Each row has a hidden value; after the row comes its group, the name of the range that the value falls in. Each part has its own.
[  76   89  -46   99  -93   49  -60  -33  -17  -70   46   21   65   57
  133   33   83  293   20 -148   82  244 -174 -127 -117  153 -111 -132
   59 -112 -144   31 -122  -82 -199 -118  138  315  426 -223   15  -48
   30]	U
[  -1  214  -12  249  163  285   36  -60 -236   64 -122   66 -117  221
   40 -108 -193  -17 -285 -284 -229   57 -186  -73  -31   74 -120  211
  115  -83  -39 -180 -263   62   83   40  -30   31  108 -155  135  -58
 -138]	R
[-196   68   49   94  194  -99  342  -24  200  -13   -7  -82  -28  140
  -96 -103  -89 -134   15   76  163 -136  -43  240   51 -246   84  204
  147  182 -153 -192   26   94  297  238   69 -320 -269  161  155  -75
   92]	M
[-107   63   45  173  100  -16   76  239  103   56   19 -215  135  -53
  -71  -16   19  -58 -145   56  160  133 -152   66  -33  -93  143   34
  190  183 -208   43    4  -58  107   30  150  -82  -66  224  -72  -69
  176]	E
[ 244 -124   12  102  127 -227   46   42  -12   68  -46  -46   50  142
  350  239  102  286 -150 -113 -143  141 -203   61   -6  165  -63 -170
   37   20  -52  131  -94  -29 -281    2   -1  152  164   87 -195 -188
  -24]	E
[  33  333  -15  -43  -18   23   -6 -225  -54 -215  159  210 -111   47
  -25 -114 -101   29  -46 -117   21   60  176  -55   19  -16 -104   94
    0 -126    5 -213 -186  -35  182   69   59   93  284 -394  169  203
  -43]	K
[ 167   38 -119  206  -52  -25  106  -42 -183  195   94  -24  111   19
  197  368   12  -11 -202  -48   43   -1   -8  -92   -9  118  135  -54
 -115   96 -207  206  242  -38 -332   -9  130   10  131  120 -194  225
   39]	K
[ 136 -250   15   85  -94 -139   48 -115 -222   56   29  182 -250  367
  205   32  -70  249   52   58  -10 -187  -29  -26  106  223  -74   98
  -47  -46 -101    5  141  -26  -99   14 -257   56    5   -7    7 -245
   -9]	K
[  40 -283  -44   51   75 -152  226   30  -67   91  -40  -55  -92  152
  -66   39  100  125  111  111  111 -125 -103  184  -18   33    0   95
   93  150 -130   67  289   57   41   68  -23 -182 -170  148  -24  -74
   15]	E
[ 202  -78 -182  -92   -1  -87   67  -95 -265   29  145  -14   75   55
 -260  254  207   59  145  143  151  -19  157   78   -7  -11  -17  -69
  -13   -6   15  116  348 -107  -98  -84   84 -127  123  -72  -19  198
   72]	B
[-180  213  142  123  -28   14   -9   15  -28 -194   60    1   59  -73
    1 -136  -16 -107  -44  138  -34   98 -130  -51 -104    2    5  101
   52   27   64  -54  -65   11  142  -60   52  134  208 -216  -33  -28
  146]	S
[  96  187  -75 -239   55 -250   10 -218  -75 -121  179  -41   -3  -37
 -234  184  176 -157  165  249  174  -47  316  131   97 -118    8  -56
   -6   86    0  -56  227 -100   61   74  173 -153   33 -144   23  361
  154]	U
[ 199  -62  127   11  137 -171 -159  -31 -279  -71  -69   16 -157  233
   55  -57   65  105  -76  106 -302   26 -152   22   11  190 -228   25
  102 -108  180  -17 -127 -100   10  -73 -262  162   88 -154 -133 -294
   53]	S
[ 114 -277   33 -158  139 -431   39  -62 -151   97  -90 -151 -179   81
  366  264  186    2   60  204  -13  -47   64  112   37  269 -118  -39
   94  159  -45  179  404   89 -121  197  -21   64 -244  213 -175   22
   19]	E
[ 104 -186   28  180   37   70  -69  132 -251   16 -127   -5  -42   84
   93   46   78  210 -109  -69 -231  152 -355  -11 -111  213  -25  -20
   83    3   -9   87  -77  -46 -184 -204  -36  115  226 -109 -157 -193
  -58]	K
[   3  174   46  196  143   76   68   19  -98  -20  -59 -125   75   -4
   49  -76    5 -164 -233  -31 -103  135 -255  -36 -180   27  -87   49
  137  -58  -97   68  -91  -62    2  -36   11   84   56  -47 -136  -19
   79]	R
[ 113 -186  -93  197  144 -136  407  -87   94  174  -99  -32   49  253
  298  290   37  166  -40 -118   16 -103 -247  201   22   -5   68  -75
  -44  137 -290   89   88   98 -327   99   67 -188  -74  233  -54  -91
  -75]	L
[ 158   -4   16  171  -14 -134   71  -13  -25    7   86   89   51   69
  206  277  -26  133 -165  -47 -114   13  -98   44   74   19  206  -83
 -127  112  -79   17  -88  -85 -263  -63   65  -55  239  -20 -182   -4
   19]	S
[ 325   48  -56 -106    4 -473  -79  -16  116   39  210 -170   48 -166
   41  286  238  261    9  -14  200  184  178    6  -81  104  -35 -155
  103  141  -20   88  196 -134  -72  170  307  210  244   22 -257  285
  165]	L
[ 241 -449  -55 -118   21 -358  316  -45   60 -183  100  136  -18    4
   83  255  190  209  148  109   43  -46  -55  351  -20 -105  210 -193
  -88   54 -130  137  143 -185 -229 -127   -2 -340   63  -44 -218    6
  -55]	Z
[   5  174   54  153   78  -38   43  -52  -54   -5   31  -26   10  211
  -81 -198  -10  196    1  -37   -7   41 -112  -65 -120   84 -322  183
  168  -97  187 -110  -44  107  256  121  -62  277  178 -136  111 -223
  105]	R
[ 138  -69  192 -249  -44 -394 -238  -49 -166 -376  181    9 -207 -158
 -198 -156  167 -146  113  433  -36   34  111   62  -86   29  -17    9
  109  -64  133  -12   85 -372  204 -136 -145   28   75 -324 -304   43
  267]	R
[ -52   85  -19   16  158  125  125  -25 -154 -159  -44  -26  -44   18
 -517 -305  113  -80   97   98  -23    1 -153  167 -169 -129 -159  196
  188  -25   79 -107    8   10  357  -71   -1 -167   19 -288  101   58
   23]	U
[ 324   75  -14  -30  -35 -477  -99  -45   39  118  242 -124   -6  -31
  169  281  104  188  -92   28  186   69  241  -87   16  160  -37  -81
   50  106  -54   99  224 -143  -74  223  145  245  135  136 -257  180
  213]	L
[ 145 -260  144   70   98 -643  198   88  276  118   47 -198   -4  134
  354  134  127  247    8  193  139  -79  -99  165   13  109  -41  -41
  107  226 -102  169  235   31  -22  278  -64  106 -207  425 -288 -295
  229]	S
[ -81  277  -64  110  120   96  117  -22 -173  123  106 -102  100  154
 -288  -12  -64 -245  -97  136  173  -98  159    3   88 -134  -35  198
   91   50  -34  -41  189   35  258  129   10 -154 -155  134  161   73
  170]	W
[ -26   12   31   72   -2 -129  300 -132  238 -225   58  209   18   45
  283   59  -32  199   22 -112  -11   28 -138  168   -5  -83  111  -66
 -107   46 -129  -89 -201   61 -108   13  110  -65  258 -206   28   -6
 -103]	K
[ 186   46  -59  371 -126   98 -104   77 -288  252   53  -51   96   30
  239  246  -30  241 -279 -233  -82  182 -191 -322 -189  337  -32   32
   12  -13  -13  165  120  -19 -291  -58  121  397  419   -7 -223   18
   41]	M
[ 228 -117 -229    3   38  -68  226 -214 -179  113   72  -17   44  258
 -264  253  175  137  218   61  178 -144   22  139    1  -66  -52  -53
  -22  -21 -111   35  310  -82 -191  -34   60 -216   56  -21   63   85
   60]	M
[ 198  -21  -79    7   44 -226  163 -192  -54    9  105   91   -4  190
  -57  218   88  250  122    3   -4 -104   62  133   46  -13  -50    5
  -68   60  122  -84  115   49  -61   79   64  -65  201 -123   24   43
    5]	R
[-134 -182  172   42  -29   -3   -2  141  -61 -283  -18  116 -107  -53
  196 -164  -41   40  -54   60 -113  166 -223   45 -105   69   94   41
  102  -48  -27  -11 -158 -106   71 -175  -87   39  150 -203  -86 -232
  -23]	Z
[   9   63  122 -146  248 -210  128 -199  -86 -257  -49   46 -206   82
  -47 -153   24 -285   -6  212 -184 -115    7  245   23 -104 -101  113
   81  -22   51 -134  -73  -48  233   74 -158 -223 -194 -197  -30   27
   13]	L
[ -63   39   34    1    8   76   70  -15 -148 -196  111  107 -119   72
 -262 -298  -75 -117    0  124  101  -31   40   42  -44  -98  -35  198
  125 -128  -59  -90   -3 -149  335  -54 -151 -132  -32 -188   95  -45
   73]	B
[ -32  177   56  -17  249   -7  290 -162  -57 -263   52  221  -32  183
 -175 -204 -111 -103  -65   17 -189 -100   46  251   41 -246 -119  202
   20 -120  253 -231 -228   81  394   70 -176 -255   12 -282  199  -86
  -90]	Z
[ -33  169  -50  215  182    4  304   71  163   82   83  -81   89   -6
 -288   30  -99  -63 -170 -115  118  -45  -28  205    4 -310  232  190
  109  246 -122 -185  -42   16  251  178  242 -391  -61  131   42  148
   56]	M
[ -11  142  175  -30   56 -132 -283   72 -138 -141  -18 -107 -126  -68
   67 -209   76   48  -76   68 -114  245  -74 -131 -143  251 -265   89
  256  -45  170  -36  -81  -22  238   39   -8  422  181 -217  -93  -84
  116]	U
[ -89  184  105   35   74 -162   36   25  100 -108   53 -102  124  -12
  204  -85   66   84  -30   40   71  203  -57  -49 -126   95 -227    6
  158  -36   94   42  -17  107  152  126   63  352  162  -49    7 -125
  128]	W
[ 103 -139  109  110   87  -95   19   32 -188  -73  -50   36  -24  210
  175  -43   33   93  -99   97 -206   35 -246   32  -38  137 -131  -13
   51 -121   49  103  -84  -76  -77 -127 -265  113   67  -48 -142 -359
   44]	W
[  67  350  -29   12  102  -29 -122  -51 -132   45   92 -199   61   28
 -171  -22   66 -146 -100   63  136  125  103 -113  -43   26 -190   39
  189  -50  -45   -5   62 -108  139   96   97  170   47  -20   10  131
  221]	L
[-107   55   44  -54   26  162  -85 -135 -468 -184  -52  110 -147  102
  -81 -134   18 -199   53  195 -183   -5  -16  -54  -52  142 -187  159
   46 -150  173  -37   96   30  125 -144 -161   65   86 -362  100   -1
  -24]	W
[ 304  -15  -85  246  116   -8  -32  122 -302  293   -2 -138  -28   50
 -139  146   23   57 -322 -120 -110   23 -101  -51  -77  142   -2  117
  112  108  -61  121  141  -91  -36   30   25  -19   15  150 -256  116
   33]	S
[ -20  234   65 -105  173 -130   33 -119  -48 -197   58  -23  -73  -52
 -179  -60   24 -275  -44  158  -47   -7  108  150   26 -153   11   92
   87   59   39 -156  -53  -75  241   73   62 -183  -41 -182   -6  197
   88]	L
[ -40    5 -173  231  217  115  461  -48   13  263  -86  -47   20  291
 -151   70  -69   32  -45 -144  139 -202  -95  219   71 -155   26  201
   63  194 -243  -73  155  232   97  224   99 -379 -246  253  231   38
  -95]	K
[ -19  -67   89  106  104   62  101   83  -10 -207   -5  133  -46  187
 -176 -176  -66   53  -51   51 -111   -3 -235  216   82 -195  141   37
   57  -26  -87 -158 -344 -177  102 -194 -155 -292   54 -140   42 -311
   16]	E
[  12 -159  123   81 -194  -73 -223  119 -131 -187   77   55  -19  -26
   29   30  100  276  104  128  -63  185 -223  -80  -95  162  102  -70
   32    9   79  -13  -59 -187 -146 -288   36  216  456 -279 -163 -222
  142]	R
[ 223 -102    0  141  103 -101  -42   61 -106   81  -84  -80   40  151
  198  205  117  248 -127  -95 -164  157 -280   23  -26  164  -46 -156
   64   11  -71   98 -118  -92 -307 -101   16  133  206   23 -181 -194
   11]	S
[ -96  214  119    6   42  -56    0   29  -40 -245  132   15  120  -99
    2 -108   10  -97  -82  121  -25  174   15  -16 -102  -39  -67   46
   86  -81  183  -12  -78  -34  220  -35   11  148  216 -214  -23  -34
  127]	Z
[ -10   72   41 -113  283  -96  346 -216   -4 -274   10  179 -161  165
 -172 -190  -80 -272  -28  119 -106 -205   69  368  109 -310    2  155
   18  -43  -33 -204 -159  -34  320   88 -187 -494 -255 -170  126   35
  -82]	W
[  30  223  -20  189  -63    1  337 -265   19 -138  204  327   -8  199
  -29 -150 -173  138  -27  -90   21 -185   42   13  -31  -88  -97  221
 -152 -108   65 -141  -55  124  198  102 -102   -6  243 -299  147   43
  -43]	K
[   3   56   27  -19  -65    0   63 -200 -126 -326   52  197  -32 -118
   93   62   63  -35   52   29 -167   91 -111   38 -145   16   67  -48
 -108  -65   47  -50  -78  -69 -149 -198  106    4  398 -499  -92  200
  -67]	R
[-188  140  215    5   68  -83 -206   91 -119 -100  -22  -77 -175   28
   71 -174  -80 -162 -101  185  -66   70   10  -54   68  110  -36  184
  195   95   52 -140  -60    0  292   89  -50  133  -69  -36   15 -134
  147]	U
[ -96  185  143   22  216 -178  258 -109  215 -221   16   81  -24  159
   98 -162  -92  -74  -66   56  -63  -60  -56  234   93 -198  -37   82
   45   21  -14 -188 -277   62  243  155  -86 -146  -76  -71  103 -162
   30]	K
